Small tables with named rows and columns. After each table, cells are looked up by row and column.

tuka =
|  | dib | petaf | teruro | godena |
|---|---|---|---|---|
| gegid | 199 | 122 | 8 | 218 |
| kemebis | 10 | 180 | 109 | 150 |
| por | 236 | 184 | 194 | 142 |
| tafu | 111 | 157 | 167 | 143 |
| kiris | 95 | 120 | 152 | 115 |
| letu | 111 | 99 | 166 | 112 |
| tivuba | 230 | 132 | 174 | 149 |

petaf of por: 184
godena of kemebis: 150
petaf of tafu: 157
godena of tafu: 143
petaf of tivuba: 132
petaf of kiris: 120
teruro of por: 194
godena of gegid: 218
petaf of gegid: 122
teruro of tivuba: 174
dib of tivuba: 230
godena of letu: 112
teruro of tafu: 167
petaf of kemebis: 180
petaf of letu: 99
dib of gegid: 199

konoz:
|  | dav | vena | tatuz |
|---|---|---|---|
| meb | 8.783 | 8.976 | 22.761 |
| pati | 56.806 | 55.762 | 62.038 |
| kot | 17.599 | 18.871 | 20.775 |
| moke | 53.145 | 55.745 | 39.314 |
| som | 47.307 | 46.665 | 51.983 |
| zepa | 52.124 | 52.089 | 53.142 |
| zulalod | 91.907 | 90.070 | 92.399 |
| rog | 87.599 | 84.912 | 95.329 |

What is the vena of kot in konoz? 18.871
What is the dav of som in konoz? 47.307
What is the dav of zepa in konoz? 52.124
What is the dav of zulalod in konoz? 91.907
What is the tatuz of pati in konoz? 62.038
What is the dav of meb in konoz? 8.783
What is the tatuz of moke in konoz? 39.314
What is the tatuz of rog in konoz? 95.329
What is the vena of zulalod in konoz? 90.070
What is the vena of rog in konoz? 84.912
What is the vena of pati in konoz? 55.762
What is the dav of kot in konoz? 17.599
What is the tatuz of zulalod in konoz? 92.399
What is the vena of meb in konoz? 8.976
Row with the largest vena: zulalod

lus
         nuzute  gif  pobirid  naz  bomora  diro  dilig  kul
kesod       154   84      173   89      81   146     89   77
gudot       108  157       87  152     163   115    157  163
paz         169   73      211   82      71   153     87   63
lugopem      85  217       71  209     216    94    210  222

What is the gif of gudot in lus?
157
What is the dilig of lugopem in lus?
210
What is the nuzute of gudot in lus?
108
What is the pobirid of gudot in lus?
87
What is the kul of paz in lus?
63
What is the pobirid of paz in lus?
211
What is the kul of gudot in lus?
163
Row with the largest diro: paz

vul =
|  | rak | sozoz | pes | did | sog | gel | gudemat | mobel | vekinu | gomemit |
|---|---|---|---|---|---|---|---|---|---|---|
| topev | 5.1 | 8.1 | 5.9 | 4.8 | 5.2 | 4.6 | 7.3 | 5.4 | 5.6 | 3.1 |
| fiz | 4.1 | 5.2 | 5.3 | 8.2 | 5.1 | 4.2 | 4.7 | 7.1 | 6.1 | 4.9 |
| kugovo | 5.2 | 7.7 | 8.2 | 4.5 | 4.0 | 5.3 | 7.0 | 3.7 | 6.6 | 5.9 |
| dag | 6.3 | 3.2 | 6.7 | 6.7 | 4.2 | 5.1 | 5.0 | 6.4 | 3.9 | 7.4 |
| desinu | 5.0 | 4.6 | 5.2 | 7.2 | 5.0 | 4.8 | 5.6 | 5.9 | 5.2 | 5.4 |
| kir | 6.2 | 4.0 | 6.8 | 6.2 | 4.3 | 5.0 | 5.2 | 6.5 | 4.2 | 6.8 |
| kogono | 7.2 | 6.7 | 6.8 | 2.9 | 5.8 | 5.5 | 4.8 | 7.9 | 4.3 | 4.9 |
| bito | 4.6 | 7.1 | 7.4 | 5.4 | 4.0 | 5.5 | 7.8 | 2.3 | 6.9 | 6.0 |
| pavo | 6.2 | 4.5 | 6.1 | 5.7 | 5.5 | 5.2 | 3.9 | 7.9 | 4.7 | 6.2 |

gel of topev = 4.6
mobel of topev = 5.4
gomemit of pavo = 6.2
gel of dag = 5.1
rak of kugovo = 5.2
mobel of kugovo = 3.7
vekinu of pavo = 4.7
rak of fiz = 4.1
mobel of desinu = 5.9
gel of kir = 5.0
gel of bito = 5.5
Row with the largest rak: kogono

ziv.tsv
	bukur	zar	sotedis	zur	labis	ponek	gebesi
sipep	4.1	4.6	1.8	1.0	1.5	-5.8	1.4
mumako	2.2	1.8	2.6	2.7	4.0	-0.8	1.2
vagele	3.1	4.6	0.1	1.7	2.7	3.7	1.8
tonetig	-2.1	-0.9	1.2	1.1	1.6	4.6	-7.3
pud	2.2	4.4	3.1	-3.4	-1.3	3.3	-1.2
viluva	6.9	1.2	1.8	2.7	5.1	1.1	-0.7
vog	1.3	1.8	0.1	4.4	2.2	1.6	6.1
fik	4.9	-1.3	-3.1	1.2	1.5	1.7	6.0

pud, zar -> 4.4
viluva, sotedis -> 1.8
vagele, zur -> 1.7
vagele, zar -> 4.6
mumako, zar -> 1.8
vog, labis -> 2.2
viluva, ponek -> 1.1
mumako, gebesi -> 1.2
pud, gebesi -> -1.2
vagele, labis -> 2.7
viluva, labis -> 5.1
pud, ponek -> 3.3
sipep, bukur -> 4.1
sipep, sotedis -> 1.8
vog, sotedis -> 0.1
tonetig, labis -> 1.6

nal
columns: los, duv, ziv, pasin, zuk, fuzu, bib, nanoluk, nuv
vomu: [365, 658, 818, 585, 662, 603, 689, 974, 521]
puge: [496, 531, 808, 692, 581, 649, 722, 511, 629]
tarisu: [598, 609, 394, 661, 689, 372, 465, 503, 263]
sur: [283, 542, 760, 597, 505, 635, 590, 493, 311]
panedot: [629, 374, 469, 635, 585, 664, 603, 450, 618]
mal: [707, 514, 453, 517, 737, 764, 660, 462, 588]
sipigu: [421, 545, 785, 542, 394, 610, 615, 536, 554]
kuzufot: [516, 224, 570, 663, 447, 769, 721, 588, 276]
gogor: [334, 643, 678, 549, 426, 788, 377, 567, 344]

nanoluk of sur: 493
nanoluk of tarisu: 503
los of sur: 283
nanoluk of vomu: 974
nanoluk of gogor: 567
los of puge: 496
ziv of gogor: 678
Which row has the largest nuv? puge

lan =
|  | sug | miga | fazoru | pusub |
|---|---|---|---|---|
| tus | -2.769 | 4.319 | -9.812 | 5.438 |
| falerek | -3.904 | 1.739 | -5.400 | 6.487 |
| komis | -7.438 | 5.093 | -3.080 | 8.570 |
| biposok | 0.020 | 2.926 | -7.562 | 2.524 |

pusub of komis is 8.570
fazoru of tus is -9.812
fazoru of falerek is -5.400
miga of biposok is 2.926
miga of falerek is 1.739
miga of komis is 5.093
pusub of falerek is 6.487
fazoru of biposok is -7.562
sug of biposok is 0.020
pusub of tus is 5.438
fazoru of komis is -3.080
sug of komis is -7.438
pusub of biposok is 2.524
miga of tus is 4.319
sug of falerek is -3.904
sug of tus is -2.769

numo:
fields: taz, lububur, nupofa
faduno: [-61640, 71411, -17291]
nodeteg: [-64542, -45850, -44233]
kadovik: [-64360, -99079, -9200]
burura: [-51801, -65633, -93403]

What is the nupofa of burura in numo? -93403
What is the taz of kadovik in numo? -64360
What is the taz of nodeteg in numo? -64542
What is the nupofa of kadovik in numo? -9200
What is the lububur of burura in numo? -65633
What is the taz of faduno in numo? -61640
What is the nupofa of faduno in numo? -17291
What is the taz of burura in numo? -51801
What is the nupofa of nodeteg in numo? -44233
What is the lububur of nodeteg in numo? -45850
What is the lububur of faduno in numo? 71411
What is the lububur of kadovik in numo? -99079

